Here is a tiny trained network, its code and every weight. The questions are about switching its units off for an input and a target symbol, where a switched-off unit gives its printed mean instead of its output.

import numpy as np


def w(rows, s, z=0):
    codes = np.array(rows[::2]) - 128.0
    scale = np.full(codes.shape[1], s)
    scale[-1] = z or s
    return codes * scale


def f(y):
    return np.maximum(y, 0)


def softmax(a):
    e = np.exp(a - a.max(-1, keepdims=True))
    return e / e.sum(-1, keepdims=True)


def log_softmax(a):
    a = a - a.max(-1, keepdims=True)
    return a - np.log(np.exp(a).sum(-1, keepdims=True))


def net(x, mask):
    ids = ['βδεζθλμπστφψω'.index(c) for c in x.split()]
    T = len(ids)
    res = E[ids] + P[:T]
    q, k, v = (res @ M[0].T for M in (Q, K, V))
    z = softmax(np.where(np.tri(T) > 0, q @ k.T / 3**0.5, -1e9)) @ v
    res = res + np.where(mask[0], z, O[0][:, -1]) @ O[0][:, :-1]
    y = f(res @ A[0][:, :-1].T + A[0][:, -1])
    res = res + np.where(mask[1:9], y, B[0][:, -1]) @ B[0][:, :-1]
    return log_softmax(res[-1] @ U[:, :-1].T + U[:, -1])


Q, K, V, O, A, B = {}, {}, {}, {}, {}, {}
E = w([
[188,99,248],'β',
[212,201,150],'δ',
[176,38,186],'ε',
[1,21,192],'ζ',
[94,91,142],'θ',
[88,164,54],'λ',
[143,144,108],'μ',
[142,213,160],'π',
[129,156,105],'σ',
[97,51,52],'τ',
[94,200,43],'φ',
[79,142,125],'ψ',
[147,74,185],'ω',
],0.019)
P = w([
[159,100,132],'0',
[142,136,125],'1',
[135,135,119],'2',
[129,126,124],'3',
[137,117,129],'4',
[156,148,113],'5',
[155,147,117],'6',
[138,131,138],'7',
[176,172,103],'8',
[129,112,142],'9',
[111,85,152],'10',
[255,208,61],'11',
[110,127,154],'12',
],0.0072)
Q[0] = w([
[116,72,3],'H0',
[9,194,81],'H0',
[145,106,114],'H0',
],0.0081)
K[0] = w([
[5,62,149],'H0',
[116,172,110],'H0',
[138,130,131],'H0',
],0.012)
V[0] = w([
[127,177,9],'H0',
[20,172,228],'H0',
[198,253,113],'H0',
],0.0067)
O[0] = w([
[117,159,142,62],'H0',
[101,118,216,201],'H0',
[249,149,97,2],'H0',
],0.013,0.0083)
A[0] = w([
[225,45,113,254],'N0',
[89,72,147,155],'N1',
[79,142,125,117],'N2',
[84,109,56,94],'N3',
[92,143,89,114],'N4',
[62,95,88,111],'N5',
[111,149,165,136],'N6',
[146,108,248,157],'N7',
],0.012,0.0055)
B[0] = w([
[46,50,140,148],'N0',
[133,205,81,255],'N1',
[196,93,130,191],'N2',
[135,57,223,157],'N3',
[138,2,179,146],'N4',
[242,161,127,226],'N5',
[173,103,125,168],'N6',
[120,187,80,220],'N7',
],0.0069,0.021)
U = w([
[84,95,128,69],'β',
[198,114,155,163],'δ',
[60,76,71,254],'ε',
[146,82,253,161],'ζ',
[110,118,128,39],'θ',
[133,108,123,80],'λ',
[126,122,138,72],'μ',
[190,169,201,101],'π',
[75,203,196,176],'σ',
[130,43,98,49],'τ',
[124,140,80,165],'φ',
[132,114,154,55],'ψ',
[53,89,135,135],'ω',
],0.016,0.0064)

Each question gives the input, a string of symbols that net reads in full, and the target symbol t.
The units are the heads (3 rows each of Q, K, V and O) and the neurons (one row each of A and B). Each row of codes is followed by its name. A weight is (code - 128) times the scale printed after its matrix; where a second scale follows, it is the last column's (O, A, B and U).
mask holds one flag per unit, heads first, then neurons. A switched-off unit (its flag False) gives its mean, the last column of its rows in O or B, instead of its output. The means were averaged over made-up inputs and are rounded, as every weight is.
A unit's drop is (log p(t) with every unit on - log p(t) with that unit switched off) / (log p(t) with every unit on - log p(t) with every unit switched off).
The circuit of an input: a set's keep is (log p(t) with only the set's units on - log p(t) with every unit switched off) / (log p(t) with every unit on - log p(t) with every unit switched off). Starting from all 9 units, units are removed one at a time, each time the one whose removal leaves the highest keep (on an exact tie, the one counted first), for as long as the keep stays at least 0.8.
units of the circuit, in order: the units of the circuit, biggest drop first
k most important neurons: the k neurons with the biggest drops, biggest first
drop of u: that unit's drop, to one decimal
input τ θ λ τ, target τ: units of the circuit, in order => (H0, N4, N3)
input ζ θ ζ μ ζ θ, target σ: units of the circuit, in order => (H0, N1)
input ε θ τ σ ψ μ ζ ψ σ λ, target ζ: units of the circuit, in order => (N7, N3, N1)
input ζ ζ ε ζ ω δ π, target δ: 3 most important neurons => (N1, N7, N0)
input τ μ ζ τ, target ζ: units of the circuit, in order => (N3, N5, H0)
input ζ ω π θ τ μ ζ δ, target δ: units of the circuit, in order => (H0, N0)
input ω μ ζ ζ φ ζ ζ, target σ: 4 most important neurons => (N1, N7, N4, N0)
input ζ β θ ζ ω, target ε: most important neuron => (N5)
input ζ ζ ζ ζ ψ μ ζ μ ζ ζ ζ θ, target σ: drop of H0 => 0.6
input ζ σ ζ ζ, target σ: drop of N7 => 0.3
input μ ψ ζ ζ φ, target ζ: drop of N1 => 0.0
